Where the symbols take the states:
Q628: χ>Q365, σ>Q189, ρ>Q283
Q813: χ>Q543, σ>Q656, ρ>Q365
Q258: χ>Q180, σ>Q10, ρ>Q78
Q78: χ>Q258, σ>Q138, ρ>Q625
Q626: χ>Q620, σ>Q996, ρ>Q821
Q10: χ>Q138, σ>Q258, ρ>Q298
Q176: χ>Q175, σ>Q296, ρ>Q877
Q138: χ>Q414, σ>Q78, ρ>Q10
Q996: χ>Q57, σ>Q626, ρ>Q622
Q780: χ>Q296, σ>Q175, ρ>Q387
Q387: χ>Q780, σ>Q92, ρ>Q589
Q92: χ>Q699, σ>Q387, ρ>Q175
Q169: χ>Q298, σ>Q897, ρ>Q391
Q622: χ>Q996, σ>Q620, ρ>Q758
Q57: χ>Q589, σ>Q821, ρ>Q996
Q180: χ>Q897, σ>Q298, ρ>Q258
Q625: χ>Q78, σ>Q414, ρ>Q969
Q656: χ>Q503, σ>Q813, ρ>Q252
Q638: χ>Q283, σ>Q877, ρ>Q296
Q175: χ>Q92, σ>Q780, ρ>Q176
Q897: χ>Q782, σ>Q169, ρ>Q180
Q365: χ>Q813, σ>Q503, ρ>Q628
Q252: χ>Q656, σ>Q543, ρ>Q782
Q758: χ>Q622, σ>Q969, ρ>Q414
Q543: χ>Q391, σ>Q252, ρ>Q813
Q189: χ>Q85, σ>Q628, ρ>Q503
Q414: χ>Q758, σ>Q625, ρ>Q138
Q503: χ>Q189, σ>Q365, ρ>Q656
Q782: χ>Q252, σ>Q391, ρ>Q897
Q969: χ>Q625, σ>Q758, ρ>Q620
Q699: χ>Q821, σ>Q589, ρ>Q92
Q391: χ>Q169, σ>Q782, ρ>Q543
Q589: χ>Q387, σ>Q699, ρ>Q57
Q296: χ>Q638, σ>Q176, ρ>Q780
Q821: χ>Q626, σ>Q57, ρ>Q699
Q283: χ>Q628, σ>Q85, ρ>Q638
Q620: χ>Q969, σ>Q622, ρ>Q626
Q85: χ>Q877, σ>Q283, ρ>Q189
Q877: χ>Q176, σ>Q638, ρ>Q85
Q298: χ>Q10, σ>Q180, ρ>Q169

In the rows, 25 means zero.

The rows follow the links: the fewer symbols apart two states are, the more alike their rows tend to be.

Each row is also shifted at random along 4 hidden directions that mean nothing.

Name the state of each row.
16 16 28 26 21 28 23 13 32 17 18 23 16 23 27 23 30 25 26 22 16 20 25 29 28 21 23 13 14 23 22 32 21 25: Q296
20 27 28 30 24 32 22 20 22 28 17 19 23 18 25 24 30 32 24 29 13 26 31 25 26 27 30 24 21 22 18 15 30 18: Q176
31 31 20 22 16 31 22 33 19 29 27 37 27 30 32 29 16 17 22 26 23 34 21 24 18 17 36 28 27 18 22 26 28 34: Q969
25 21 27 31 26 23 29 24 25 25 18 24 33 21 38 17 18 31 15 30 26 24 23 30 29 26 31 24 33 24 27 34 22 27: Q813
19 24 15 25 18 27 22 22 22 22 32 33 25 30 27 24 31 20 37 25 26 23 18 24 22 16 15 28 20 34 32 30 26 33: Q57
15 26 20 26 24 28 22 14 23 17 28 25 19 27 24 28 27 24 32 31 11 25 18 23 20 27 26 16 27 29 19 31 32 23: Q387
17 16 21 31 28 33 30 14 22 24 21 22 28 21 30 20 30 26 24 31 23 17 20 27 24 23 18 24 24 35 29 38 19 18: Q189
27 30 23 19 15 32 22 30 26 17 30 34 19 29 23 32 23 17 34 16 18 27 22 27 17 18 27 22 19 18 21 25 28 28: Q258
34 23 24 20 22 26 25 33 26 28 30 29 18 27 23 34 23 23 26 22 31 28 19 22 25 11 34 16 16 21 28 27 11 23: Q414
34 30 24 20 32 21 29 35 26 29 29 18 18 25 16 34 16 29 23 22 25 28 26 19 26 25 36 20 29 24 24 24 19 17: Q138
16 25 26 25 15 26 14 15 29 12 24 30 18 24 27 27 32 27 36 26 10 26 16 28 26 23 22 17 15 20 21 26 31 32: Q780
23 15 26 21 25 20 25 22 29 15 30 30 24 23 27 29 31 21 30 27 29 23 16 27 26 21 16 18 24 27 30 34 13 27: Q252
18 31 27 31 13 28 14 22 23 22 18 25 27 17 30 20 34 32 31 31 11 25 24 30 26 25 25 28 17 21 23 16 33 24: Q877
28 30 32 20 33 18 19 29 21 37 25 16 29 21 14 25 26 28 14 25 36 31 41 17 27 42 24 36 30 20 18 -5 38 23: Q699
15 26 15 27 20 27 26 18 25 18 28 28 21 29 25 22 27 24 35 27 18 20 16 25 25 20 21 21 23 34 28 38 27 30: Q589
32 36 25 27 14 22 26 38 29 21 19 25 19 25 28 23 16 34 33 23 13 24 21 30 33 16 37 25 23 16 25 29 27 27: Q298
20 20 35 22 28 15 16 18 30 18 23 24 24 20 26 24 31 26 19 26 25 27 28 27 29 36 22 21 24 19 18 15 26 28: Q283

In each set, the symbols that take the first to the second take the third to the fourth. Give the fourth.
Answers are names.
24 19 32 27 27 18 23 20 24 23 20 26 32 20 33 19 24 27 12 32 26 27 24 30 28 31 30 23 32 23 22 25 24 26
to 21 22 15 24 24 24 29 25 24 25 32 31 24 30 24 25 27 20 34 25 33 23 20 21 26 19 15 27 23 35 34 32 21 32
as 30 28 20 26 25 22 29 30 21 35 27 27 29 30 25 20 16 20 19 22 34 29 28 22 24 24 26 35 33 27 27 22 29 31
to Q189

28 32 17 26 18 28 28 31 21 27 26 32 23 32 27 21 17 19 31 18 23 24 23 26 23 14 25 33 24 24 25 30 28 33
to 25 21 29 17 25 20 23 23 28 14 32 33 22 24 22 34 31 19 30 24 30 25 21 27 23 26 20 16 21 23 28 27 18 24
as 23 21 37 25 22 14 16 21 26 21 23 29 32 19 29 20 32 25 17 26 30 27 32 29 27 35 20 29 25 18 23 12 29 30
to Q169

20 18 33 26 24 12 20 18 32 20 20 22 26 21 25 17 30 28 23 21 31 23 28 31 32 30 15 24 20 21 24 19 25 29
to 29 35 25 26 23 25 24 33 19 29 22 20 34 20 24 16 20 29 23 24 23 23 32 26 22 34 24 42 34 22 22 15 41 22
as 27 26 27 29 23 33 23 26 16 30 17 27 35 20 33 21 22 22 14 28 25 30 29 29 18 27 29 34 30 19 21 20 28 22
to Q138

31 21 23 20 23 23 25 32 26 30 32 31 23 29 20 29 27 20 30 23 40 27 23 20 26 17 22 27 18 28 32 23 14 30
to 31 27 26 24 29 15 24 29 26 32 22 23 24 27 27 23 16 30 15 27 29 32 28 21 31 27 35 23 32 23 24 20 25 30
as 25 24 31 26 30 29 19 23 20 33 19 18 24 21 19 28 26 26 13 26 24 33 36 21 24 29 32 25 22 16 15 3 27 18
to Q996

16 20 16 26 27 34 27 14 20 22 28 28 22 27 22 24 28 18 30 26 22 22 21 22 16 22 17 22 21 33 23 35 25 22
to 17 22 31 24 25 16 17 14 32 11 22 23 16 22 30 28 26 30 23 31 11 27 20 29 30 30 32 7 27 21 19 27 24 26
as 17 28 23 30 24 26 26 17 23 18 21 20 26 18 31 21 26 33 27 36 10 20 18 29 25 30 27 21 29 32 25 33 28 19
to Q92

28 32 18 23 24 27 32 31 26 24 28 24 21 33 21 24 15 20 31 14 23 21 24 23 21 22 25 29 26 26 24 32 32 26
to 23 24 29 27 35 25 25 21 23 35 18 10 25 20 15 19 26 32 18 22 23 23 38 21 27 31 24 30 23 24 20 10 29 17
as 19 22 25 25 27 27 19 18 20 18 28 30 32 17 31 28 33 25 25 36 22 26 17 28 19 32 20 23 31 28 26 28 23 23
to Q625

19 16 34 28 21 12 21 17 34 17 18 25 23 22 31 17 28 28 24 24 25 22 24 32 36 24 23 16 19 20 25 28 20 33
to 26 22 25 18 30 20 28 24 29 16 32 22 18 29 16 33 25 19 30 16 28 19 23 22 21 27 20 17 24 26 26 29 20 18
as 26 23 23 16 28 29 29 24 28 18 29 24 15 31 17 35 20 19 27 16 21 23 21 23 19 22 26 16 23 23 21 31 21 18
to Q628

25 22 29 28 30 23 25 24 26 33 17 15 21 21 21 22 23 32 17 23 24 26 34 22 31 27 31 21 22 21 21 14 22 20
to 35 30 27 23 20 31 27 38 26 30 23 24 21 25 20 30 21 26 28 17 27 24 30 24 26 16 29 28 17 16 25 17 22 21
as 31 26 27 24 18 19 20 30 25 29 25 34 25 26 34 25 16 25 17 29 27 37 19 25 30 18 41 22 31 17 23 23 23 37
to Q391

15 29 18 25 12 23 19 20 26 15 29 33 21 30 29 24 30 25 42 30 15 24 13 28 25 18 21 23 19 28 29 34 30 38
to 32 29 26 27 16 38 26 34 22 35 18 26 30 23 27 19 21 25 25 18 24 23 32 29 22 16 26 38 18 16 24 18 27 22
as 28 27 18 20 24 17 26 28 25 22 37 29 23 29 24 32 23 23 29 31 30 27 16 19 28 23 26 20 30 33 31 32 18 30
to Q813

